Below is a small trained network, with its code and all its weights. Each question gives an input and a class and asks what happens when units are switched off, that is, made to give their printed mean instead of their output.

import numpy as np


def w(rows, s, z=0):
    codes = np.array(rows[::2]) - 128.0
    scale = np.full(codes.shape[1], s)
    scale[-1] = z or s
    return codes * scale


def norm(h):
    return h / np.sqrt((h * h).mean(-1, keepdims=True) + 1e-5)


def f(y):
    return np.maximum(y, 0)


def log_softmax(a):
    a = a - a.max(-1, keepdims=True)
    return a - np.log(np.exp(a).sum(-1, keepdims=True))


def net(x, mask):
    res = np.array(x, float).reshape(1, 3) / 4 @ E
    u = 0
    for l in range(4):
        y = f(norm(res) @ A[l][:, :-1].T + A[l][:, -1])
        res = res + np.where(mask[u : u + 8], y, B[l][:, -1]) @ B[l][:, :-1]
        u += 8
    return log_softmax(norm(res)[-1] @ U[:, :-1].T + U[:, -1])


A, B = {}, {}
E = w([
[234,219,160,139,170,163,254,148,141,169,93,198],'x0',
[193,82,69,117,189,65,144,111,149,14,154,199],'x1',
[81,184,71,217,242,65,111,89,206,171,64,187],'x2',
],0.0065)
A[0] = w([
[76,220,67,97,188,69,117,102,146,93,58,116,47],'0.n0',
[154,202,78,80,76,103,202,163,118,198,139,148,111],'0.n1',
[253,182,173,152,156,127,143,179,135,190,69,192,5],'0.n2',
[106,117,200,172,82,230,118,140,128,179,86,87,183],'0.n3',
[92,124,143,116,144,170,55,95,141,57,129,156,95],'0.n4',
[114,85,105,112,98,105,167,118,151,55,118,214,137],'0.n5',
[167,54,122,66,102,123,142,144,143,112,94,68,101],'0.n6',
[223,148,185,106,169,153,162,203,165,133,85,122,101],'0.n7',
],0.0056,0.0032)
B[0] = w([
[88,181,81,86,202,104,96,142,87,201,224,75,203],'0.n0',
[113,113,146,109,171,215,147,130,171,105,160,95,198],'0.n1',
[198,141,149,127,148,112,3,113,123,100,46,116,231],'0.n2',
[132,194,11,107,163,92,102,109,104,136,130,98,254],'0.n3',
[124,124,156,79,96,217,81,112,205,97,90,119,166],'0.n4',
[165,92,125,172,134,162,120,140,66,76,163,155,204],'0.n5',
[137,145,173,117,208,125,74,87,125,61,118,141,181],'0.n6',
[102,94,77,173,60,54,207,205,133,127,153,84,217],'0.n7',
],0.0067,0.006)
A[1] = w([
[130,112,194,92,153,48,135,160,102,50,202,253,205],'1.n0',
[108,151,108,66,116,192,221,130,150,152,127,122,5],'1.n1',
[111,106,131,117,195,192,169,104,88,85,167,49,90],'1.n2',
[181,18,244,111,50,122,153,146,155,67,104,229,79],'1.n3',
[135,117,98,207,101,166,168,191,82,115,199,56,87],'1.n4',
[101,133,147,55,99,204,196,195,134,160,188,154,47],'1.n5',
[150,179,45,120,82,68,206,209,91,111,154,113,87],'1.n6',
[98,46,121,182,117,151,114,83,210,131,122,54,111],'1.n7',
],0.0056,0.0029)
B[1] = w([
[49,118,129,222,145,114,128,139,156,146,43,98,253],'1.n0',
[190,124,163,99,212,119,190,106,16,142,88,154,144],'1.n1',
[92,192,89,120,113,114,127,91,80,118,148,118,199],'1.n2',
[143,3,106,202,83,166,101,123,204,79,201,97,201],'1.n3',
[204,146,58,85,185,160,191,206,98,156,132,159,196],'1.n4',
[73,75,169,150,209,74,159,105,102,184,80,181,152],'1.n5',
[84,89,167,78,72,125,222,128,108,195,107,215,215],'1.n6',
[185,167,158,171,108,71,202,178,127,155,125,168,170],'1.n7',
],0.0066,0.0049)
A[2] = w([
[132,95,85,139,165,85,144,146,163,92,169,198,107],'2.n0',
[149,65,176,157,80,174,254,111,153,126,197,159,4],'2.n1',
[119,128,83,166,218,87,132,63,198,66,136,194,93],'2.n2',
[68,138,178,175,171,111,125,128,166,196,93,132,142],'2.n3',
[166,80,137,133,168,57,118,49,108,156,107,171,69],'2.n4',
[146,180,186,61,74,96,119,153,97,121,139,112,92],'2.n5',
[59,120,94,181,112,78,159,85,131,146,223,152,94],'2.n6',
[115,239,147,155,160,117,84,122,120,183,56,137,148],'2.n7',
],0.0074,0.0035)
B[2] = w([
[183,139,62,105,98,103,151,164,93,174,151,115,205],'2.n0',
[188,97,69,181,122,2,116,170,190,124,135,169,173],'2.n1',
[156,159,129,64,75,151,136,117,114,132,95,84,243],'2.n2',
[114,94,166,176,97,164,121,124,149,85,159,138,194],'2.n3',
[133,137,134,65,122,136,138,125,43,77,112,177,157],'2.n4',
[174,223,128,79,165,96,71,132,141,121,79,111,160],'2.n5',
[78,120,158,122,92,113,111,172,102,179,132,78,174],'2.n6',
[124,71,173,143,143,152,138,140,175,94,108,180,254],'2.n7',
],0.0094,0.008)
A[3] = w([
[39,204,75,96,133,125,55,100,109,122,119,118,114],'3.n0',
[98,229,72,87,91,89,72,113,76,127,168,69,28],'3.n1',
[205,161,72,64,137,117,192,152,87,87,86,197,90],'3.n2',
[179,99,63,114,130,142,71,148,137,147,191,85,173],'3.n3',
[173,133,84,72,72,165,94,199,133,148,71,71,157],'3.n4',
[172,38,160,253,41,169,133,107,35,110,71,89,159],'3.n5',
[81,55,140,129,79,150,119,103,127,43,236,62,29],'3.n6',
[23,127,173,184,71,127,86,156,146,159,200,158,4],'3.n7',
],0.0071,0.0023)
B[3] = w([
[157,84,82,113,66,109,104,154,136,99,157,97,221],'3.n0',
[151,89,103,109,56,104,97,132,233,83,88,235,230],'3.n1',
[55,172,181,99,112,137,175,120,72,207,164,59,242],'3.n2',
[138,101,93,146,172,133,110,98,254,85,207,100,202],'3.n3',
[176,107,177,87,162,95,101,39,118,96,148,167,254],'3.n4',
[56,154,144,199,175,149,117,143,121,132,133,156,185],'3.n5',
[77,197,160,142,178,242,182,37,32,200,98,147,181],'3.n6',
[154,143,95,134,103,75,147,207,52,126,81,73,167],'3.n7',
],0.0088,0.0091)
U = w([
[157,99,89,55,57,100,56,64,159,80,143,126,207],'0',
[166,198,183,56,157,124,196,85,53,195,123,114,171],'1',
[79,125,103,171,97,111,91,181,72,146,86,50,165],'2',
[141,159,166,185,177,191,128,155,250,136,73,190,6],'3',
[85,110,122,190,186,203,101,20,105,86,171,121,76],'4',
[165,88,99,209,131,74,208,147,151,121,198,129,78],'5',
],0.015,0.0016)

Each question gives the input, the list of numbers given to net, and the class t.
The units are the neurons (one row each of A and B). Each row of codes is followed by its name. A weight is (code - 128) times the scale printed after its matrix; where a second scale follows, it is the last column's (A, B and U).
mask holds one flag per neuron, layer by layer. A switched-off neuron (its flag False) gives its mean, the last column of its row in B, instead of its output. The means were averaged over made-up inputs and are rounded, as every weight is.
A unit's drop is (log p(t) with every unit on - log p(t) with that unit switched off) / (log p(t) with every unit on - log p(t) with every unit switched off).
The circuit of an input: a set's keep is (log p(t) with only the set's units on - log p(t) with every unit switched off) / (log p(t) with every unit on - log p(t) with every unit switched off). Starting from the 12 units with the biggest drops (on a tie, the unit counted first), units are removed one at a time, each time the one whose removal leaves the highest keep (on an exact tie, the one counted first), for as long as the keep stays at least 0.8.
circuit, biggest first: the units of the circuit, biggest drop first
most important unit: the unit with the biggest drop
k most important neurons: the k neurons with the biggest drops, biggest first
k most important neurons of layer l: the k neurons of layer l with the biggest drops, biggest first
drop of u: that unit's drop, to one decimal
input [-1,-3,8], class 2: 2 most important neurons : (3.n7 0.n0)
input [-8,4,-1], class 4: circuit, biggest first : (3.n6)
input [1,-3,-8], class 1: 2 most important neurons : (0.n2 1.n4)
input [7,3,0], class 5: 3 most important neurons of layer 0 : (0.n3 0.n7 0.n0)
input [6,1,-6], class 5: 3 most important neurons : (2.n1 0.n0 1.n3)
input [0,1,8], class 0: 3 most important neurons : (0.n0 2.n2 1.n0)
input [1,4,-6], class 5: 2 most important neurons : (2.n1 0.n2)
input [6,1,6], class 1: 3 most important neurons : (1.n0 2.n2 3.n2)
input [1,2,-3], class 5: 2 most important neurons : (0.n2 2.n1)
input [3,-5,1], class 3: 2 most important neurons : (0.n2 2.n7)
input [0,0,3], class 2: 3 most important neurons : (0.n0 2.n7 0.n3)
input [0,1,-6], class 4: 2 most important neurons : (0.n0 0.n6)
input [1,7,-2], class 5: 3 most important neurons : (0.n2 2.n1 1.n3)
input [1,-7,1], class 3: most important unit : 2.n7
input [7,6,1], class 1: 2 most important neurons : (0.n2 3.n2)
input [1,7,3], class 1: 2 most important neurons of layer 0 : (0.n1 0.n3)
input [-7,0,7], class 2: 3 most important neurons of layer 2 : (2.n3 2.n7 2.n5)
input [3,3,-1], class 5: 2 most important neurons of layer 0 : (0.n7 0.n3)
input [-7,-2,2], class 2: 2 most important neurons : (3.n7 1.n7)
input [5,2,-4], class 5: circuit, biggest first : (0.n7)
input [-7,1,-7], class 4: 2 most important neurons of layer 0 : (0.n0 0.n3)
input [-7,-5,2], class 2: drop of 3.n7 : 0.8
input [-2,1,-4], class 4: drop of 0.n0 : 0.7
input [7,3,8], class 1: drop of 2.n2 : 0.1
